Below is a small trained network, with its code and all its weights. Each question gives an input and a class and asks what happens when units are switched off, that is, made to give their printed mean instead of their output.

import numpy as np


def w(rows, s, z=0):
    codes = np.array(rows[::2]) - 128.0
    scale = np.full(codes.shape[1], s)
    scale[-1] = z or s
    return codes * scale


def f(y):
    return np.maximum(y, 0)


def log_softmax(a):
    a = a - a.max(-1, keepdims=True)
    return a - np.log(np.exp(a).sum(-1, keepdims=True))


def net(x, mask):
    res = np.array(x, float).reshape(1, 5) / 4 @ E
    y = f(res @ A[0][:, :-1].T + A[0][:, -1])
    res = res + np.where(mask, y, B[0][:, -1]) @ B[0][:, :-1]
    return log_softmax(res[-1] @ U[:, :-1].T + U[:, -1])


A, B = {}, {}
E = w([
[107,93,254,66,79,188,191,94,127],'x0',
[177,158,85,115,203,63,199,132,62],'x1',
[104,123,132,60,166,132,128,230,222],'x2',
[151,49,110,153,57,13,79,148,106],'x3',
[194,142,186,182,152,177,198,160,190],'x4',
],0.0086)
A[0] = w([
[135,187,140,116,168,153,192,51,60,208],'n0',
[127,183,148,126,181,217,166,146,171,147],'n1',
[53,108,103,104,78,127,60,79,82,199],'n2',
[105,133,169,115,100,179,114,145,161,78],'n3',
[104,140,104,111,158,106,117,127,130,45],'n4',
[80,157,155,75,163,250,119,155,208,146],'n5',
[90,121,104,107,82,115,79,107,97,77],'n6',
[174,131,170,157,120,154,141,137,147,143],'n7',
[142,142,136,132,166,124,162,96,77,4],'n8',
[168,86,108,140,105,90,127,123,84,101],'n9',
[111,152,68,102,184,90,124,151,96,143],'n10',
[138,176,137,133,147,174,187,145,150,7],'n11',
[51,116,120,87,101,109,80,72,80,93],'n12',
[102,171,145,109,146,186,190,61,71,213],'n13',
[103,151,32,80,176,83,134,132,107,126],'n14',
[95,89,219,29,81,156,185,122,143,126],'n15',
[161,151,67,203,141,95,117,139,128,50],'n16',
[130,181,55,89,197,67,119,149,89,206],'n17',
],0.011,0.0026)
B[0] = w([
[192,170,93,187,80,138,113,115,165,209],'n0',
[181,111,165,173,129,117,83,183,82,221],'n1',
[181,135,151,186,130,140,97,148,137,210],'n2',
[92,151,101,111,124,121,158,108,131,184],'n3',
[126,112,124,109,136,145,132,106,105,145],'n4',
[132,175,6,150,100,122,186,27,205,253],'n5',
[176,141,125,139,117,135,109,120,112,174],'n6',
[126,123,142,106,135,113,114,148,111,169],'n7',
[134,144,108,141,130,150,138,103,147,159],'n8',
[144,143,109,139,124,159,144,122,151,175],'n9',
[98,116,125,87,137,127,146,125,135,182],'n10',
[148,123,161,148,122,125,109,150,94,176],'n11',
[169,119,152,144,135,128,107,158,117,194],'n12',
[178,126,149,156,117,120,85,154,104,211],'n13',
[84,108,142,91,136,115,160,126,114,190],'n14',
[91,86,169,73,174,122,116,157,100,241],'n15',
[100,102,155,79,147,132,134,135,93,181],'n16',
[83,131,118,75,133,123,161,108,155,207],'n17',
],0.013,0.014)
U = w([
[141,94,229,126,138,128,100,177,78,38],'0',
[184,159,81,246,112,132,111,125,136,98],'1',
[10,117,102,55,130,127,160,119,138,254],'2',
],0.012,0.00052)

Each question gives the input, the list of numbers given to net, and the class t.
The units are the neurons (one row each of A and B). Each row of codes is followed by its name. A weight is (code - 128) times the scale printed after its matrix; where a second scale follows, it is the last column's (A, B and U).
mask holds one flag per neuron, in row order. A switched-off neuron (its flag False) gives its mean, the last column of its row in B, instead of its output. The means were averaged over made-up inputs and are rounded, as every weight is.
A unit's drop is (log p(t) with every unit on - log p(t) with that unit switched off) / (log p(t) with every unit on - log p(t) with every unit switched off).
The circuit of an input: a set's keep is (log p(t) with only the set's units on - log p(t) with every unit switched off) / (log p(t) with every unit on - log p(t) with every unit switched off). Starting from the 12 units with the biggest drops (on a tie, the unit counted first), units are removed one at a time, each time the one whose removal leaves the highest keep (on an exact tie, the one counted first), for as long as the keep stays at least 0.8.
units of the circuit, in order: the units of the circuit, biggest drop first
unit that matters most: the unit with the biggest drop
k most important neurons: the k neurons with the biggest drops, biggest first
drop of u: that unit's drop, to one decimal
input [7,2,4,0,-7], class 0: unit that matters most -> n15
input [4,-5,2,-3,-6], class 1: 2 most important neurons -> (n5, n2)
input [2,-6,8,-3,2], class 2: 3 most important neurons -> (n15, n5, n0)
input [3,-5,-4,2,4], class 0: 2 most important neurons -> (n5, n17)
input [8,-3,0,-4,8], class 1: 2 most important neurons -> (n5, n1)
input [0,3,0,0,0], class 2: units of the circuit, in order -> (n1, n2)
input [4,-5,-7,0,7], class 0: 3 most important neurons -> (n15, n5, n7)
input [0,-5,7,5,7], class 2: 3 most important neurons -> (n0, n2, n13)
input [-7,-4,-2,-1,-2], class 2: units of the circuit, in order -> (n1, n0)
input [-8,-4,-7,4,-7], class 0: 3 most important neurons -> (n5, n16, n0)
input [0,-8,7,-8,-3], class 1: 3 most important neurons -> (n5, n1, n17)
input [-7,-3,-4,5,-7], class 0: 2 most important neurons -> (n5, n16)
input [3,5,0,6,-8], class 0: 4 most important neurons -> (n5, n2, n12, n0)
input [4,0,2,-3,-6], class 1: 2 most important neurons -> (n5, n16)
input [5,7,1,1,5], class 0: drop of n5 -> 3.0
input [7,-6,-1,6,4], class 2: drop of n3 -> 0.5
input [7,1,-5,1,3], class 0: drop of n15 -> 0.7
